Below are the code and all the weights of a small trained network. Each question names an input and a class and asks about switching units off, where a switched-off unit gives its printed mean instead of its output.

import numpy as np


def w(rows, s, z=0):
    codes = np.array(rows[::2]) - 128.0
    scale = np.full(codes.shape[1], s)
    scale[-1] = z or s
    return codes * scale


def f(y):
    return y / 2 * (1 + np.tanh(0.7978845608 * (y + 0.044715 * y**3)))


def log_softmax(a):
    a = a - a.max(-1, keepdims=True)
    return a - np.log(np.exp(a).sum(-1, keepdims=True))


def net(x, mask):
    res = np.array(x, float).reshape(1, 8) / 4 @ E
    y = f(res @ A[0][:, :-1].T + A[0][:, -1])
    res = res + np.where(mask, y, B[0][:, -1]) @ B[0][:, :-1]
    return log_softmax(res[-1] @ U[:, :-1].T + U[:, -1])


A, B = {}, {}
E = w([
[133,170,162,69,103,175,111,107,82,170,162,165],'x0',
[69,164,185,168,111,107,147,107,106,161,151,187],'x1',
[146,125,123,141,22,64,99,113,39,112,99,125],'x2',
[148,111,149,160,141,169,187,126,68,116,149,188],'x3',
[109,176,131,129,99,122,140,166,90,88,65,239],'x4',
[201,155,108,149,43,175,114,115,163,171,155,182],'x5',
[105,147,115,84,164,123,86,188,143,126,188,245],'x6',
[85,37,87,107,177,62,155,106,137,193,132,103],'x7',
],0.011)
A[0] = w([
[160,131,98,119,191,160,129,182,159,21,77,91,78],'N0',
[195,101,125,127,82,147,132,106,66,115,127,47,253],'N1',
[157,168,131,134,114,148,118,140,178,109,148,173,180],'N2',
[7,102,120,103,181,52,163,122,113,156,47,62,169],'N3',
[134,171,217,148,169,228,147,83,179,186,164,101,250],'N4',
[165,120,138,132,79,128,121,123,87,162,125,90,133],'N5',
[81,155,193,148,102,117,143,122,19,95,94,199,128],'N6',
[120,136,117,50,85,66,79,119,46,137,133,68,190],'N7',
[196,151,110,139,90,152,136,147,104,117,168,121,187],'N8',
[109,66,104,141,208,141,160,122,162,128,181,123,101],'N9',
[136,131,95,161,149,140,134,133,148,104,93,139,78],'N10',
],0.012,0.0032)
B[0] = w([
[118,34,65,136,229,91,95,80,162,187,39,137,204],'N0',
[205,102,61,76,114,134,84,105,236,156,178,106,201],'N1',
[38,127,153,125,87,102,138,128,78,154,157,64,186],'N2',
[4,53,61,74,200,109,85,136,153,175,102,88,255],'N3',
[1,126,97,102,60,70,124,199,146,164,247,98,209],'N4',
[155,149,119,32,140,170,116,136,151,62,70,84,163],'N5',
[180,208,190,161,38,142,139,143,66,113,140,212,221],'N6',
[79,121,110,137,76,140,181,128,224,170,207,31,193],'N7',
[129,81,120,109,107,107,180,53,173,124,58,90,170],'N8',
[250,170,162,224,180,160,119,159,144,78,224,61,210],'N9',
[99,124,142,37,170,166,122,109,116,100,169,108,151],'N10',
],0.0087,0.02)
U = w([
[111,128,139,107,79,147,135,148,145,140,234,114,249],'0',
[70,154,212,137,102,128,142,138,2,101,115,227,89],'1',
[159,80,137,180,206,148,111,157,113,101,175,142,57],'2',
[64,5,35,55,166,127,97,82,210,161,143,78,166],'3',
[245,124,150,122,90,182,150,53,109,85,98,170,1],'4',
],0.0086,0.0029)

Each question gives the input, the list of numbers given to net, and the class t.
The units are the neurons (one row each of A and B). Each row of codes is followed by its name. A weight is (code - 128) times the scale printed after its matrix; where a second scale follows, it is the last column's (A, B and U).
mask holds one flag per neuron, in row order. A switched-off neuron (its flag False) gives its mean, the last column of its row in B, instead of its output. The means were averaged over made-up inputs and are rounded, as every weight is.
A unit's drop is (log p(t) with every unit on - log p(t) with that unit switched off) / (log p(t) with every unit on - log p(t) with every unit switched off).
The circuit of an input: a set's keep is (log p(t) with only the set's units on - log p(t) with every unit switched off) / (log p(t) with every unit on - log p(t) with every unit switched off). Starting from all 11 units, units are removed one at a time, each time the one whose removal leaves the highest keep (on an exact tie, the one counted first), for as long as the keep stays at least 0.8.
units of the circuit, in order: the units of the circuit, biggest drop first
unit that matters most: the unit with the biggest drop
top k neurons: the k neurons with the biggest drops, biggest first
drop of u: that unit's drop, to one decimal
input [-5,4,-6,3,7,7,-6,-2], class 1: units of the circuit, in order -> (N1 N7)
input [-8,2,8,6,3,-5,-2,0], class 1: units of the circuit, in order -> (N6)
input [-4,7,-7,8,-8,-6,4,1], class 0: units of the circuit, in order -> (N9 N4)
input [-5,6,7,5,1,4,-5,4], class 4: units of the circuit, in order -> (N6 N4)
input [-1,-2,3,8,-6,2,6,0], class 0: top 3 neurons -> (N3 N0 N6)
input [-4,7,8,-2,-4,-7,6,-3], class 0: top 2 neurons -> (N7 N6)
input [-6,-2,-6,6,-7,5,-1,7], class 0: top 3 neurons -> (N9 N4 N0)
input [1,1,6,-3,0,-6,4,-1], class 0: top 2 neurons -> (N0 N6)
input [-8,1,-3,3,7,7,-7,-5], class 4: top 4 neurons -> (N3 N7 N6 N4)
input [7,-8,0,1,8,7,-1,-7], class 4: top 2 neurons -> (N8 N3)
input [2,-3,3,-4,8,4,-1,4], class 0: top 3 neurons -> (N3 N7 N0)
input [6,-6,3,0,6,-2,-5,-3], class 4: top 2 neurons -> (N3 N6)
input [-1,4,0,4,-8,-3,5,4], class 2: drop of N0 -> 0.2
input [6,0,8,7,6,-3,-3,1], class 4: unit that matters most -> N1
input [0,7,-5,7,6,3,6,-5], class 1: drop of N6 -> 0.0
input [7,8,4,-7,4,6,0,8], class 0: drop of N7 -> 0.9
input [7,-1,-1,-8,-5,7,4,-2], class 0: drop of N2 -> 0.1
